Below are the code and all the weights of a small trained network. Each question names an input and a target symbol and asks about switching units off, where a switched-off unit gives its printed mean instead of its output.

import numpy as np


def w(rows, s, z=0):
    codes = np.array(rows[::2]) - 128.0
    scale = np.full(codes.shape[1], s)
    scale[-1] = z or s
    return codes * scale


def norm(h):
    return h / np.sqrt((h * h).mean(-1, keepdims=True) + 1e-5)


def f(y):
    return np.maximum(y, 0)


def softmax(a):
    e = np.exp(a - a.max(-1, keepdims=True))
    return e / e.sum(-1, keepdims=True)


def log_softmax(a):
    a = a - a.max(-1, keepdims=True)
    return a - np.log(np.exp(a).sum(-1, keepdims=True))


def net(x, mask):
    ids = ['ΣΦβεζηξπτψω'.index(c) for c in x.split()]
    T = len(ids)
    res = E[ids] + P[:T]
    u = 0
    for l in range(3):
        r = norm(res)
        for j in range(2):
            rows = slice(2 * j, 2 * j + 2)
            q, k, v = (r @ M[l][rows].T for M in (Q, K, V))
            z = softmax(np.where(np.tri(T) > 0, q @ k.T / 2**0.5, -1e9)) @ v
            o = O[l][rows]
            res = res + np.where(mask[u + j], z, o[:, -1]) @ o[:, :-1]
        u += 2
        y = f(norm(res) @ A[l][:, :-1].T + A[l][:, -1])
        res = res + np.where(mask[u : u + 4], y, B[l][:, -1]) @ B[l][:, :-1]
        u += 4
    return log_softmax(norm(res)[-1] @ U[:, :-1].T + U[:, -1])


Q, K, V, O, A, B = {}, {}, {}, {}, {}, {}
E = w([
[131,182,146,113,54,137,223,168,196,153,177,139],'Σ',
[111,176,176,161,62,99,179,106,210,177,129,119],'Φ',
[225,155,154,148,136,253,105,210,137,91,67,223],'β',
[167,167,176,157,69,96,159,53,198,127,134,169],'ε',
[189,130,149,197,52,152,95,185,227,153,93,150],'ζ',
[227,166,211,145,99,101,114,132,117,53,162,88],'η',
[191,143,14,125,82,202,237,115,176,88,190,126],'ξ',
[213,172,182,90,121,160,155,153,88,132,96,248],'π',
[84,159,141,75,84,26,117,75,89,176,132,114],'τ',
[122,64,99,22,76,107,148,254,65,224,189,158],'ψ',
[188,81,56,78,95,46,126,116,94,141,168,171],'ω',
],0.011)
P = w([
[113,117,168,142,151,58,147,168,133,53,108,142],'0',
[82,56,142,115,102,178,128,146,217,226,31,30],'1',
[112,208,63,150,46,118,67,150,229,142,132,223],'2',
[80,124,143,135,216,122,96,129,161,141,185,111],'3',
[186,90,149,44,128,168,128,27,120,116,106,61],'4',
[122,211,60,109,19,135,82,151,82,150,173,165],'5',
[148,104,111,252,179,77,169,114,69,88,142,187],'6',
],0.016)
Q[0] = w([
[169,121,114,82,52,146,142,98,100,134,81,116],'0.h1',
[131,154,103,253,85,134,180,142,41,151,139,165],'0.h1',
[93,1,147,192,245,138,194,84,79,117,109,120],'0.h2',
[87,168,135,59,205,158,86,133,210,104,153,132],'0.h2',
],0.0096)
K[0] = w([
[151,79,92,71,111,181,106,77,116,168,114,125],'0.h1',
[155,137,131,94,203,154,41,95,109,187,254,115],'0.h1',
[44,157,195,194,219,170,114,179,253,80,149,126],'0.h2',
[147,142,121,124,81,50,201,155,112,70,26,113],'0.h2',
],0.0089)
V[0] = w([
[170,134,89,129,184,142,149,22,183,56,127,221],'0.h1',
[132,147,195,159,141,198,154,98,192,115,79,46],'0.h1',
[180,78,37,194,82,150,130,145,155,47,151,60],'0.h2',
[75,92,74,126,120,2,84,45,86,153,133,74],'0.h2',
],0.0077)
O[0] = w([
[116,166,167,162,138,88,174,150,223,174,72,207,8],'0.h1',
[44,117,189,99,115,250,119,104,140,62,126,109,254],'0.h1',
[103,135,84,184,162,124,127,60,59,108,148,178,93],'0.h2',
[118,116,79,81,152,143,100,125,182,59,111,179,103],'0.h2',
],0.015,0.0033)
A[0] = w([
[93,41,186,31,106,228,123,136,167,100,36,9,74],'0.n1',
[58,135,153,188,142,150,134,129,139,78,140,172,4],'0.n2',
[50,3,183,102,176,225,157,94,134,83,43,117,16],'0.n3',
[132,46,151,122,254,32,169,136,167,107,32,121,76],'0.n4',
],0.0079,0.0034)
B[0] = w([
[133,125,150,114,144,127,110,4,133,184,71,107,251],'0.n1',
[66,71,93,139,170,139,143,179,130,102,122,106,160],'0.n2',
[162,74,76,153,82,95,107,100,144,145,147,71,208],'0.n3',
[141,96,197,114,123,179,141,106,163,95,120,90,155],'0.n4',
],0.016,0.011)
Q[1] = w([
[62,148,165,69,72,187,100,189,107,113,97,78],'1.h1',
[173,105,184,81,126,122,110,173,162,122,143,84],'1.h1',
[138,122,102,197,2,129,125,110,97,78,76,163],'1.h2',
[158,127,98,34,93,126,83,104,121,108,102,113],'1.h2',
],0.0094)
K[1] = w([
[31,170,164,12,49,190,119,213,68,101,133,170],'1.h1',
[177,174,118,107,182,78,198,189,130,35,141,170],'1.h1',
[69,215,28,86,164,138,143,6,206,206,232,91],'1.h2',
[94,108,159,123,50,87,3,62,33,165,127,191],'1.h2',
],0.0065)
V[1] = w([
[75,134,161,84,131,187,95,110,109,161,125,152],'1.h1',
[86,180,140,125,45,95,113,120,131,96,150,209],'1.h1',
[148,157,127,184,64,145,51,176,118,86,1,125],'1.h2',
[148,96,97,140,151,173,52,155,67,165,49,168],'1.h2',
],0.0084)
O[1] = w([
[139,97,132,146,65,78,156,199,203,75,130,87,109],'1.h1',
[155,178,136,147,196,222,92,81,201,42,114,60,44],'1.h1',
[131,142,181,168,77,89,41,235,176,73,160,93,101],'1.h2',
[81,147,127,175,32,2,107,174,161,114,113,177,3],'1.h2',
],0.0083,0.0021)
A[1] = w([
[138,97,75,44,112,133,27,197,195,116,123,126,123],'1.n1',
[45,161,30,124,140,118,129,84,88,77,137,221,2],'1.n2',
[62,173,151,220,54,176,138,127,43,193,138,140,158],'1.n3',
[195,2,55,169,172,140,104,133,139,79,85,161,163],'1.n4',
],0.0089,0.0054)
B[1] = w([
[212,87,98,136,93,121,187,93,118,98,196,131,254],'1.n1',
[170,68,100,173,157,115,91,187,71,254,82,188,169],'1.n2',
[146,196,153,148,72,242,114,89,154,38,108,146,242],'1.n3',
[45,173,199,89,121,35,156,89,138,129,173,102,252],'1.n4',
],0.012,0.0053)
Q[2] = w([
[50,80,234,117,170,127,167,159,52,172,147,128],'2.h1',
[93,224,77,139,23,155,91,133,32,175,96,105],'2.h1',
[154,115,60,59,128,141,55,140,105,124,58,124],'2.h2',
[74,178,114,1,211,174,83,142,140,156,149,119],'2.h2',
],0.0088)
K[2] = w([
[83,203,179,255,218,83,179,136,128,94,122,148],'2.h1',
[176,192,99,191,111,202,79,106,12,149,117,92],'2.h1',
[88,88,75,87,22,149,119,166,68,126,42,125],'2.h2',
[157,60,160,134,54,113,217,84,123,43,60,85],'2.h2',
],0.0085)
V[2] = w([
[138,232,97,66,140,131,106,194,97,96,83,192],'2.h1',
[88,87,90,54,125,192,103,142,82,187,224,68],'2.h1',
[208,68,144,232,124,122,151,201,95,145,188,190],'2.h2',
[229,28,253,186,220,74,7,133,42,35,81,119],'2.h2',
],0.0058)
O[2] = w([
[146,195,83,127,97,154,159,63,192,77,164,83,2],'2.h1',
[170,69,196,229,137,106,132,131,103,131,194,150,162],'2.h1',
[134,60,119,98,132,99,138,194,75,163,158,149,92],'2.h2',
[8,152,83,116,80,80,145,148,108,150,209,92,162],'2.h2',
],0.012,0.0077)
A[2] = w([
[168,119,67,189,63,159,80,111,89,79,145,116,14],'2.n1',
[148,149,42,92,77,171,56,106,187,92,75,165,45],'2.n2',
[222,158,104,150,127,156,142,133,169,102,128,151,160],'2.n3',
[101,145,105,155,129,182,102,100,112,10,179,161,1],'2.n4',
],0.013,0.0059)
B[2] = w([
[148,129,116,44,139,169,205,81,252,140,143,121,248],'2.n1',
[110,194,180,166,242,59,134,142,80,129,98,145,188],'2.n2',
[65,116,143,61,121,96,90,107,71,196,194,127,254],'2.n3',
[121,123,49,183,138,89,146,167,112,98,67,39,228],'2.n4',
],0.016,0.0049)
U = w([
[110,92,121,112,108,129,93,67,122,188,69,96,114],'Σ',
[174,102,167,109,197,227,130,79,47,83,159,107,115],'Φ',
[177,110,127,54,98,172,153,82,159,64,234,154,124],'β',
[165,147,168,102,144,114,165,176,139,197,114,65,48],'ε',
[173,144,69,182,128,138,161,144,148,68,122,88,230],'ζ',
[2,105,136,126,147,132,115,129,102,123,191,128,80],'η',
[213,127,97,172,136,86,69,159,61,126,149,149,255],'ξ',
[104,97,160,78,198,184,128,161,197,106,109,146,146],'π',
[125,226,182,143,40,148,97,99,114,108,177,175,140],'τ',
[101,144,87,138,170,181,193,85,99,148,120,204,126],'ψ',
[124,236,108,90,189,71,148,72,143,146,141,129,85],'ω',
],0.0069,0.0044)

Each question gives the input, a string of symbols that net reads in full, and the target symbol t.
The units are the heads (2 rows each of Q, K, V and O) and the neurons (one row each of A and B). Each row of codes is followed by its name. A weight is (code - 128) times the scale printed after its matrix; where a second scale follows, it is the last column's (O, A, B and U).
mask holds one flag per unit, layer by layer, with each layer's heads first. A switched-off unit (its flag False) gives its mean, the last column of its rows in O or B, instead of its output. The means were averaged over made-up inputs and are rounded, as every weight is.
A unit's drop is (log p(t) with every unit on - log p(t) with that unit switched off) / (log p(t) with every unit on - log p(t) with every unit switched off).
The circuit of an input: a set's keep is (log p(t) with only the set's units on - log p(t) with every unit switched off) / (log p(t) with every unit on - log p(t) with every unit switched off). Starting from the 12 units with the biggest drops (on a tie, the unit counted first), units are removed one at a time, each time the one whose removal leaves the highest keep (on an exact tie, the one counted first), for as long as the keep stays at least 0.8.
circuit, biggest first: the units of the circuit, biggest drop first
top k neurons in layer l: the k neurons of layer l with the biggest drops, biggest first
heads that matter: for each layer, one digit per head in row order, 1 if its drop is at least 0.15 and else 0, layers parted by /
input π Φ Σ ε τ Σ, target ω: circuit, biggest first => (0.h2; 2.n2)
input η η ψ ψ η ζ, target β: circuit, biggest first => (2.n1; 0.n1)
input η ξ ψ Φ ω ω π, target Σ: circuit, biggest first => (0.h2; 0.h1; 0.n1; 0.n3)
input π ψ β ω ω β ψ, target ω: circuit, biggest first => (0.h1; 1.n4; 0.h2)
input ψ π η, target β: circuit, biggest first => (0.n1; 1.n1)
input ψ η Σ η, target ξ: circuit, biggest first => (0.h1; 0.n1)
input η ε π ψ Σ Σ π, target ξ: circuit, biggest first => (0.h1)
input β ε η τ Σ ψ Σ, target β: circuit, biggest first => (0.h2; 1.n1)
input Σ ζ π Σ η ψ, target β: circuit, biggest first => (1.n1; 2.n1; 0.n1)
input η τ ζ ψ, target η: circuit, biggest first => (2.h2; 0.h2; 0.n1)
input η η ε π ζ η, target τ: top 3 neurons in layer 0 => (0.n3; 0.n4; 0.n2)
input ε ψ ξ η η ψ Φ, target η: circuit, biggest first => (0.n2; 1.n4; 0.n1)
input ω β η, target ξ: heads that matter => 11 / 00 / 00
input η π Φ, target τ: heads that matter => 01 / 00 / 00
input τ η ζ π ε η ψ, target ε: circuit, biggest first => (0.h2)
input η τ ζ β η ε, target ζ: circuit, biggest first => (2.n4; 1.h1; 0.n1)
input ψ Σ τ, target β: heads that matter => 10 / 00 / 00
input β π η η ζ ψ ζ, target η: heads that matter => 00 / 00 / 00
input ψ π β, target β: circuit, biggest first => (1.n1; 0.n1)
input Σ ψ ε, target β: heads that matter => 10 / 00 / 10
input τ Σ η, target ω: heads that matter => 01 / 00 / 00
input η π ξ ε ε ε ε, target π: heads that matter => 10 / 00 / 00
input ε ω ω ε η Σ, target ζ: heads that matter => 11 / 10 / 00
input ω Σ τ, target ξ: heads that matter => 01 / 00 / 00
input ω ω β ω, target ω: heads that matter => 11 / 00 / 10
input ξ β Σ, target ψ: heads that matter => 01 / 00 / 00
input τ ω ω β π ε, target τ: heads that matter => 11 / 00 / 00
input β β Σ τ, target τ: heads that matter => 11 / 00 / 00
